Below is a small trained network, with its code and all its weights. Each question gives an input and a class and asks what happens when units are switched off, that is, made to give their printed mean instead of their output.

import numpy as np


def w(rows, s, z=0):
    codes = np.array(rows[::2]) - 128.0
    scale = np.full(codes.shape[1], s)
    scale[-1] = z or s
    return codes * scale


def f(y):
    return np.maximum(y, 0)


def log_softmax(a):
    a = a - a.max(-1, keepdims=True)
    return a - np.log(np.exp(a).sum(-1, keepdims=True))


def net(x, mask):
    res = np.array(x, float).reshape(1, 7) / 4 @ E
    y = f(res @ A[0][:, :-1].T + A[0][:, -1])
    res = res + np.where(mask, y, B[0][:, -1]) @ B[0][:, :-1]
    return log_softmax(res[-1] @ U[:, :-1].T + U[:, -1])


A, B = {}, {}
E = w([
[158,171,205,176,215,54,221,79],'x0',
[60,60,255,74,91,138,173,167],'x1',
[126,130,127,128,129,131,130,126],'x2',
[132,124,130,126,130,131,125,126],'x3',
[146,214,202,193,149,213,85,219],'x4',
[226,63,76,101,170,180,237,218],'x5',
[126,121,128,134,131,130,127,125],'x6',
],0.0073)
A[0] = w([
[122,197,175,177,157,212,85,199,58],'N1',
[206,198,14,183,161,114,88,98,68],'N2',
[97,95,235,91,122,119,177,148,87],'N3',
[196,84,73,111,157,163,201,212,98],'N4',
[40,177,170,171,98,54,36,55,99],'N5',
[100,87,95,60,68,196,68,173,47],'N6',
[156,168,243,183,225,46,255,77,47],'N7',
[191,205,13,179,139,129,100,96,1],'N8',
[182,91,89,114,149,166,190,175,17],'N9',
[86,76,227,79,84,141,160,164,25],'N10',
[91,83,79,82,58,193,65,182,58],'N11',
[176,103,115,125,188,145,213,168,77],'N12',
[110,99,75,75,57,202,80,159,50],'N13',
[139,200,189,190,143,193,82,208,20],'N14',
[85,72,233,71,85,153,160,179,59],'N15',
[30,194,159,165,100,65,29,50,122],'N16',
[216,87,104,111,150,169,212,182,97],'N17',
[99,74,68,66,122,57,152,69,72],'N18',
[108,74,73,63,121,66,154,62,78],'N19',
[115,58,70,67,115,55,149,47,97],'N20',
[204,83,73,118,151,165,205,206,113],'N21',
[211,188,20,186,156,119,91,94,59],'N22',
[113,87,74,99,70,191,71,164,78],'N23',
[143,197,184,176,150,210,90,193,62],'N24',
[111,67,74,85,117,72,148,61,36],'N25',
],0.0061,0.0018)
B[0] = w([
[181,71,138,197,57,163,220,188,206],'N1',
[9,38,135,92,188,82,136,190,209],'N2',
[42,90,84,118,205,59,101,170,197],'N3',
[130,165,197,48,97,186,92,52,221],'N4',
[142,174,208,43,96,216,89,43,241],'N5',
[169,197,57,172,177,46,83,92,200],'N6',
[214,244,8,203,196,10,42,80,254],'N7',
[32,44,128,93,183,91,128,176,196],'N8',
[133,150,174,81,115,174,96,90,190],'N9',
[42,70,129,103,201,78,123,170,196],'N10',
[179,197,66,175,177,50,75,88,206],'N11',
[131,175,156,91,127,161,76,52,195],'N12',
[172,199,63,169,168,61,89,104,198],'N13',
[183,79,141,190,52,172,200,198,206],'N14',
[17,41,114,93,194,68,125,184,207],'N15',
[150,162,201,44,87,232,94,56,249],'N16',
[133,162,172,64,119,169,102,81,216],'N17',
[177,91,146,197,55,177,204,192,210],'N18',
[178,63,139,205,49,181,207,190,210],'N19',
[181,92,149,199,54,186,201,197,223],'N20',
[127,166,198,53,115,207,80,46,224],'N21',
[1,25,121,74,201,76,130,204,205],'N22',
[176,202,62,158,165,55,92,91,196],'N23',
[172,75,136,198,54,165,208,189,206],'N24',
[174,90,149,186,71,163,207,186,199],'N25',
],0.0056,0.0077)
U = w([
[130,153,173,44,107,201,106,53,233],'0',
[172,96,131,204,73,164,197,181,57],'1',
[3,79,114,95,170,82,128,167,251],'2',
[189,188,67,177,156,49,98,87,39],'3',
],0.013,0.00028)

Each question gives the input, the list of numbers given to net, and the class t.
The units are the neurons (one row each of A and B). Each row of codes is followed by its name. A weight is (code - 128) times the scale printed after its matrix; where a second scale follows, it is the last column's (A, B and U).
mask holds one flag per neuron, in row order. A switched-off neuron (its flag False) gives its mean, the last column of its row in B, instead of its output. The means were averaged over made-up inputs and are rounded, as every weight is.
A unit's drop is (log p(t) with every unit on - log p(t) with that unit switched off) / (log p(t) with every unit on - log p(t) with every unit switched off).
The circuit of an input: a set's keep is (log p(t) with only the set's units on - log p(t) with every unit switched off) / (log p(t) with every unit on - log p(t) with every unit switched off). Starting from the 12 units with the biggest drops (on a tie, the unit counted first), units are removed one at a time, each time the one whose removal leaves the highest keep (on an exact tie, the one counted first), for as long as the keep stays at least 0.8.
circuit, biggest first: the units of the circuit, biggest drop first
most important unit: the unit with the biggest drop
top k neurons: the k neurons with the biggest drops, biggest first
drop of u: that unit's drop, to one decimal
input [-8,8,8,-5,7,3,1], class 2: most important unit : N15
input [7,-7,-3,5,2,0,1], class 2: circuit, biggest first : (N22, N2)
input [-2,-8,-6,8,-1,-6,3], class 2: top 3 neurons : (N22, N2, N8)
input [-3,5,-3,1,8,-6,8], class 1: top 3 neurons : (N1, N14, N24)
input [2,8,8,-6,3,6,-5], class 2: top 3 neurons : (N15, N3, N10)
input [8,8,-4,-1,3,4,4], class 2: top 3 neurons : (N15, N3, N10)
input [-6,6,4,-3,6,6,-7], class 0: top 2 neurons : (N21, N4)
input [1,0,3,7,-5,6,2], class 0: top 2 neurons : (N21, N4)
input [-7,0,-5,0,-7,3,-4], class 1: top 4 neurons : (N7, N20, N19, N18)
input [3,-8,-6,-7,8,-5,-4], class 1: top 3 neurons : (N14, N1, N24)
input [2,8,5,4,-8,-2,-5], class 1: top 4 neurons : (N20, N19, N18, N25)
input [0,-7,1,3,6,-3,2], class 2: top 3 neurons : (N22, N2, N8)
input [8,1,-5,5,7,2,-2], class 3: top 4 neurons : (N7, N20, N19, N18)
input [7,5,-5,2,2,4,7], class 3: circuit, biggest first : (N7)
input [-1,0,4,8,-3,4,3], class 0: drop of N21 : 0.1
input [0,0,6,5,8,-7,8], class 1: drop of N25 : -0.1
input [-2,4,-5,3,2,4,7], class 0: drop of N4 : 0.3
